Below is a small trained network, with its code and all its weights. Each question gives an input and a class and asks what happens when units are switched off, that is, made to give their printed mean instead of their output.

import numpy as np


def w(rows, s, z=0):
    codes = np.array(rows[::2]) - 128.0
    scale = np.full(codes.shape[1], s)
    scale[-1] = z or s
    return codes * scale


def f(y):
    return y / 2 * (1 + np.tanh(0.7978845608 * (y + 0.044715 * y**3)))


def log_softmax(a):
    a = a - a.max(-1, keepdims=True)
    return a - np.log(np.exp(a).sum(-1, keepdims=True))


def net(x, mask):
    res = np.array(x, float).reshape(1, 8) / 4 @ E
    y = f(res @ A[0][:, :-1].T + A[0][:, -1])
    res = res + np.where(mask, y, B[0][:, -1]) @ B[0][:, :-1]
    return log_softmax(res[-1] @ U[:, :-1].T + U[:, -1])


A, B = {}, {}
E = w([
[17,120,97,151,126,190,80,126,127,167,113,134],'x0',
[127,125,130,128,127,126,131,129,131,128,127,132],'x1',
[129,118,124,130,123,125,129,130,133,130,126,130],'x2',
[146,70,115,39,83,251,189,139,147,137,224,84],'x3',
[130,130,128,127,132,125,124,129,129,124,129,128],'x4',
[177,208,104,249,165,152,150,4,62,233,175,148],'x5',
[129,131,129,132,131,125,127,124,127,130,131,128],'x6',
[62,184,218,93,178,98,223,75,132,117,230,116],'x7',
],0.0046)
A[0] = w([
[67,143,162,116,138,96,178,108,130,122,159,127,52],'N1',
[115,134,133,150,134,89,106,131,130,123,119,130,3],'N2',
[236,147,154,117,129,79,152,142,126,85,131,115,13],'N3',
[99,120,136,84,125,111,114,162,137,89,115,123,58],'N4',
[10,140,118,150,128,173,89,136,122,128,118,118,39],'N5',
[96,147,138,160,141,49,110,126,124,119,95,136,69],'N6',
[81,134,131,146,122,157,116,128,128,144,122,123,14],'N7',
],0.012,0.0059)
B[0] = w([
[200,96,73,157,108,162,56,179,117,121,55,133,246],'N1',
[195,56,50,62,95,235,159,93,113,204,164,127,97],'N2',
[105,75,101,58,137,25,144,87,139,196,113,182,198],'N3',
[163,206,122,252,146,169,137,42,84,189,163,122,240],'N4',
[163,95,133,60,154,11,164,108,144,155,130,179,229],'N5',
[140,117,144,88,123,228,155,150,131,104,190,97,251],'N6',
[220,68,80,92,123,78,165,73,134,216,134,177,94],'N7',
],0.017,0.0024)
U = w([
[182,216,111,253,164,138,157,10,66,206,176,133,31],'0',
[135,70,111,40,146,43,168,100,154,166,118,181,31],'1',
[95,141,154,117,142,123,126,153,134,95,126,120,254],'2',
[191,73,45,157,78,147,16,209,127,117,1,132,52],'3',
[123,80,124,24,85,245,212,146,144,118,239,77,72],'4',
[75,155,168,129,145,101,123,148,135,87,114,121,204],'5',
[78,155,166,129,142,107,124,150,134,87,117,118,203],'6',
[65,156,163,136,137,103,125,145,141,94,117,119,183],'7',
],0.009,0.0086)

Each question gives the input, the list of numbers given to net, and the class t.
The units are the neurons (one row each of A and B). Each row of codes is followed by its name. A weight is (code - 128) times the scale printed after its matrix; where a second scale follows, it is the last column's (A, B and U).
mask holds one flag per neuron, in row order. A switched-off neuron (its flag False) gives its mean, the last column of its row in B, instead of its output. The means were averaged over made-up inputs and are rounded, as every weight is.
A unit's drop is (log p(t) with every unit on - log p(t) with that unit switched off) / (log p(t) with every unit on - log p(t) with every unit switched off).
The circuit of an input: a set's keep is (log p(t) with only the set's units on - log p(t) with every unit switched off) / (log p(t) with every unit on - log p(t) with every unit switched off). Starting from all 7 units, units are removed one at a time, each time the one whose removal leaves the highest keep (on an exact tie, the one counted first), for as long as the keep stays at least 0.8.
units of the circuit, in order: the units of the circuit, biggest drop first
most important unit: the unit with the biggest drop
top k neurons: the k neurons with the biggest drops, biggest first
drop of u: that unit's drop, to one decimal
input [7,-5,-1,-1,-7,2,0,-1], class 1: most important unit : N5
input [-4,-3,0,-8,6,-6,8,2], class 4: top 2 neurons : (N6, N2)
input [-7,-8,3,-4,8,5,-1,6], class 2: top 3 neurons : (N5, N4, N6)
input [6,-3,-3,1,4,-4,5,5], class 1: top 2 neurons : (N5, N6)
input [-3,-5,2,-5,-6,3,-4,-2], class 2: units of the circuit, in order : (N4, N6)
input [2,-7,0,-2,1,4,2,-2], class 7: units of the circuit, in order : (N4, N1)
input [5,0,-3,1,1,6,-8,8], class 3: top 2 neurons : (N1, N4)
input [0,-8,0,-8,7,-5,-8,-7], class 4: top 3 neurons : (N6, N2, N1)
input [4,-6,-2,5,8,6,3,-7], class 2: top 2 neurons : (N4, N1)
input [-1,7,3,7,5,-7,-6,1], class 0: top 2 neurons : (N4, N6)
input [0,-2,3,-1,-4,6,8,-3], class 5: top 2 neurons : (N4, N1)
input [-8,-8,1,2,1,7,5,-4], class 1: top 2 neurons : (N3, N4)
input [-2,-4,8,0,-4,6,4,3], class 6: drop of N2 : 0.1
input [-8,-1,6,7,2,-1,-5,-6], class 1: drop of N3 : 0.8
input [-8,-4,6,6,6,3,6,5], class 1: most important unit : N3
input [-1,1,4,-1,1,-8,-1,4], class 0: drop of N4 : 1.0
